Below is a small trained network, with its code and all its weights. Each question gives an input and a target symbol and asks what happens when units are switched off, that is, made to give their printed mean instead of their output.

import numpy as np


def w(rows, s, z=0):
    codes = np.array(rows[::2]) - 128.0
    scale = np.full(codes.shape[1], s)
    scale[-1] = z or s
    return codes * scale


def softmax(a):
    e = np.exp(a - a.max(-1, keepdims=True))
    return e / e.sum(-1, keepdims=True)


def log_softmax(a):
    a = a - a.max(-1, keepdims=True)
    return a - np.log(np.exp(a).sum(-1, keepdims=True))


def net(x, mask):
    ids = ['ΞΠΩαβγεηθμστφ'.index(c) for c in x.split()]
    T = len(ids)
    res = E[ids] + P[:T]
    u = 0
    for l in range(3):
        r = res
        for j in range(2):
            rows = slice(4 * j, 4 * j + 4)
            q, k, v = (r @ M[l][rows].T for M in (Q, K, V))
            z = softmax(np.where(np.tri(T) > 0, q @ k.T / 4**0.5, -1e9)) @ v
            o = O[l][rows]
            res = res + np.where(mask[u + j], z, o[:, -1]) @ o[:, :-1]
        u += 2
    return log_softmax(res[-1] @ U[:, :-1].T + U[:, -1])


Q, K, V, O = {}, {}, {}, {}
E = w([
[161,163,135,88,197,93],'Ξ',
[136,56,120,158,98,96],'Π',
[135,140,82,115,135,88],'Ω',
[179,91,100,125,169,102],'α',
[180,111,134,143,160,155],'β',
[173,132,89,160,107,105],'γ',
[161,172,106,122,152,175],'ε',
[145,158,107,173,118,123],'η',
[115,83,117,101,185,176],'θ',
[111,90,195,43,72,75],'μ',
[88,112,85,138,115,126],'σ',
[96,118,137,162,77,180],'τ',
[144,55,68,126,1,157],'φ',
],0.016)
P = w([
[140,159,173,76,143,131],'0',
[111,145,141,128,137,146],'1',
[113,150,139,131,146,147],'2',
[201,87,69,70,61,139],'3',
[96,137,124,160,152,154],'4',
[107,142,115,162,156,149],'5',
[213,67,31,100,69,136],'6',
[78,137,112,195,162,162],'7',
[97,136,97,189,165,156],'8',
[215,48,1,124,69,136],'9',
[77,145,114,199,174,165],'10',
[94,128,81,213,172,154],'11',
],0.0092)
Q[0] = w([
[181,102,4,125,84,154],'0.h0',
[122,147,146,195,206,87],'0.h0',
[80,110,193,124,164,52],'0.h0',
[207,88,128,153,108,150],'0.h0',
[234,148,67,98,165,102],'0.h1',
[107,121,148,108,108,106],'0.h1',
[124,155,113,126,123,96],'0.h1',
[124,97,203,163,143,215],'0.h1',
],0.038)
K[0] = w([
[92,97,12,223,169,173],'0.h0',
[190,170,148,121,179,32],'0.h0',
[119,105,211,65,132,41],'0.h0',
[164,67,149,217,155,168],'0.h0',
[61,123,61,255,60,69],'0.h1',
[115,118,139,58,97,122],'0.h1',
[140,151,163,114,116,99],'0.h1',
[171,60,170,158,206,245],'0.h1',
],0.028)
V[0] = w([
[116,82,216,183,147,191],'0.h0',
[134,9,127,110,196,95],'0.h0',
[231,152,201,216,100,66],'0.h0',
[66,136,104,120,155,25],'0.h0',
[130,131,100,160,107,117],'0.h1',
[69,159,103,158,125,102],'0.h1',
[170,176,181,144,103,108],'0.h1',
[122,149,127,96,185,105],'0.h1',
],0.012)
O[0] = w([
[63,53,93,209,155,132,71],'0.h0',
[109,79,116,115,201,1,68],'0.h0',
[244,56,251,197,141,127,31],'0.h0',
[106,188,212,76,82,28,2],'0.h0',
[164,164,111,105,112,92,228],'0.h1',
[137,189,137,108,54,92,105],'0.h1',
[118,121,75,203,145,96,23],'0.h1',
[78,104,180,158,127,113,70],'0.h1',
],0.009,0.0015)
Q[1] = w([
[251,139,59,53,245,114],'1.h0',
[49,159,145,213,97,127],'1.h0',
[121,170,106,146,167,144],'1.h0',
[85,129,126,179,105,131],'1.h0',
[148,172,122,134,181,77],'1.h1',
[163,6,142,44,43,146],'1.h1',
[106,122,156,147,161,146],'1.h1',
[180,130,87,104,123,103],'1.h1',
],0.028)
K[1] = w([
[101,55,193,2,134,106],'1.h0',
[142,199,99,202,130,96],'1.h0',
[119,137,142,125,163,86],'1.h0',
[124,162,85,162,138,117],'1.h0',
[126,184,150,156,127,137],'1.h1',
[52,74,118,37,95,94],'1.h1',
[142,143,105,120,118,134],'1.h1',
[81,177,168,139,97,90],'1.h1',
],0.032)
V[1] = w([
[92,49,195,5,141,145],'1.h0',
[98,79,176,107,121,148],'1.h0',
[144,50,152,5,155,100],'1.h0',
[187,195,87,179,203,134],'1.h0',
[15,77,170,100,63,59],'1.h1',
[125,182,105,152,158,135],'1.h1',
[144,30,139,76,13,185],'1.h1',
[149,47,254,94,72,195],'1.h1',
],0.0033)
O[1] = w([
[136,89,254,4,124,239,167],'1.h0',
[132,125,151,96,126,126,138],'1.h0',
[172,93,214,60,102,244,165],'1.h0',
[107,140,122,205,112,116,140],'1.h0',
[37,64,240,157,102,149,2],'1.h1',
[113,171,98,127,101,90,146],'1.h1',
[162,116,179,70,131,216,163],'1.h1',
[85,80,116,73,176,137,127],'1.h1',
],0.0034,0.0024)
Q[2] = w([
[123,136,173,147,112,142],'2.h0',
[109,242,158,131,232,136],'2.h0',
[133,153,143,129,137,109],'2.h0',
[128,76,89,108,28,122],'2.h0',
[102,187,187,154,161,201],'2.h1',
[108,137,147,128,109,125],'2.h1',
[64,235,167,159,253,151],'2.h1',
[103,160,122,158,161,161],'2.h1',
],0.024)
K[2] = w([
[130,87,145,102,107,122],'2.h0',
[140,120,134,59,156,4],'2.h0',
[144,107,143,125,139,94],'2.h0',
[90,162,151,178,138,216],'2.h0',
[106,79,125,67,193,105],'2.h1',
[140,121,115,120,112,150],'2.h1',
[161,146,117,17,233,73],'2.h1',
[96,126,128,65,165,78],'2.h1',
],0.025)
V[2] = w([
[148,102,147,186,41,146],'2.h0',
[107,187,162,131,72,173],'2.h0',
[142,94,104,90,79,2],'2.h0',
[122,162,94,184,106,205],'2.h0',
[90,100,100,45,173,100],'2.h1',
[107,96,133,158,147,187],'2.h1',
[121,146,108,153,66,147],'2.h1',
[176,135,122,66,175,54],'2.h1',
],0.0058)
O[2] = w([
[183,170,160,111,178,93,109],'2.h0',
[131,169,125,149,215,165,103],'2.h0',
[177,3,54,44,55,96,3],'2.h0',
[98,196,218,179,232,154,236],'2.h0',
[168,172,97,123,214,94,88],'2.h1',
[94,68,60,148,74,144,188],'2.h1',
[145,75,125,101,57,135,151],'2.h1',
[148,212,163,141,250,135,70],'2.h1',
],0.0049,0.0038)
U = w([
[170,215,143,92,194,85,123],'Ξ',
[107,56,145,234,154,82,153],'Π',
[55,237,137,64,2,145,150],'Ω',
[163,44,80,142,113,73,128],'α',
[193,56,85,166,247,136,82],'β',
[196,179,237,207,38,163,185],'γ',
[192,164,4,96,128,249,2],'ε',
[242,183,59,252,99,67,147],'η',
[105,74,197,62,167,227,154],'θ',
[51,136,216,142,124,100,192],'μ',
[41,152,6,131,182,87,144],'σ',
[112,195,140,175,173,204,103],'τ',
[63,82,84,200,48,211,97],'φ',
],0.0048,0.0051)

Each question gives the input, a string of symbols that net reads in full, and the target symbol t.
The units are the heads (4 rows each of Q, K, V and O). Each row of codes is followed by its name. A weight is (code - 128) times the scale printed after its matrix; where a second scale follows, it is the last column's (O and U).
mask holds one flag per head, layer by layer. A switched-off head (its flag False) gives its mean, the last column of its rows in O, instead of its output. The means were averaged over made-up inputs and are rounded, as every weight is.
A unit's drop is (log p(t) with every unit on - log p(t) with that unit switched off) / (log p(t) with every unit on - log p(t) with every unit switched off).
The circuit of an input: a set's keep is (log p(t) with only the set's units on - log p(t) with every unit switched off) / (log p(t) with every unit on - log p(t) with every unit switched off). Starting from all 6 units, units are removed one at a time, each time the one whose removal leaves the highest keep (on an exact tie, the one counted first), for as long as the keep stays at least 0.8.
circuit, biggest first: the units of the circuit, biggest drop first
unit that matters most: the unit with the biggest drop
which heads matter: for each layer, one digit per head in row order, 1 if its drop is at least 0.15 and else 0, layers parted by /
drop when u is switched off: that unit's drop, to one decimal
input α ε η η η φ Ω, target ε: circuit, biggest first => [0.h0]
input Ω η Π γ φ Ω γ, target ε: circuit, biggest first => [0.h0 0.h1]
input η φ η β η η, target η: which heads matter => 01 / 10 / 00
input η σ η Ξ θ γ Π, target σ: which heads matter => 10 / 00 / 00
input Π σ α β, target Ω: which heads matter => 11 / 00 / 00
input Ξ η ε α Ξ μ, target μ: which heads matter => 10 / 00 / 10
input φ θ η σ Ξ φ σ, target ε: which heads matter => 11 / 00 / 00
input α φ α η τ, target τ: circuit, biggest first => [0.h0 2.h0 2.h1]
input η ε σ α, target Ω: circuit, biggest first => [0.h0 0.h1]
input η η τ μ, target φ: circuit, biggest first => [0.h0 2.h1]
input τ θ Ω Ω β η ε τ ε σ, target φ: which heads matter => 10 / 00 / 01
input Ω η θ Ω η ε α, target γ: which heads matter => 10 / 00 / 00
input β μ φ, target φ: which heads matter => 11 / 01 / 01
input Ω Π α η, target γ: unit that matters most => 0.h0
input α Ξ ε, target ε: which heads matter => 10 / 00 / 10
input β γ η Ξ Ω φ β η η θ ε, target ε: circuit, biggest first => [0.h0 2.h0 1.h1]
input β ε Π, target Π: circuit, biggest first => [0.h0 0.h1]
input α Ω τ η Ω μ, target μ: circuit, biggest first => [0.h0 2.h0 1.h1]
input η γ η θ θ Ξ Ω φ η α, target ε: circuit, biggest first => [0.h1 0.h0]
input η θ β η Ω Ξ φ, target ε: unit that matters most => 0.h1
input γ φ γ τ, target ε: which heads matter => 11 / 00 / 00
input μ Ω η σ Ξ γ γ Ξ η τ, target φ: which heads matter => 10 / 01 / 01
input γ β σ η τ γ Π Ω ε τ, target φ: circuit, biggest first => [2.h1 0.h0]
input ε α α η, target γ: drop when 2.h0 is switched off => 0.2
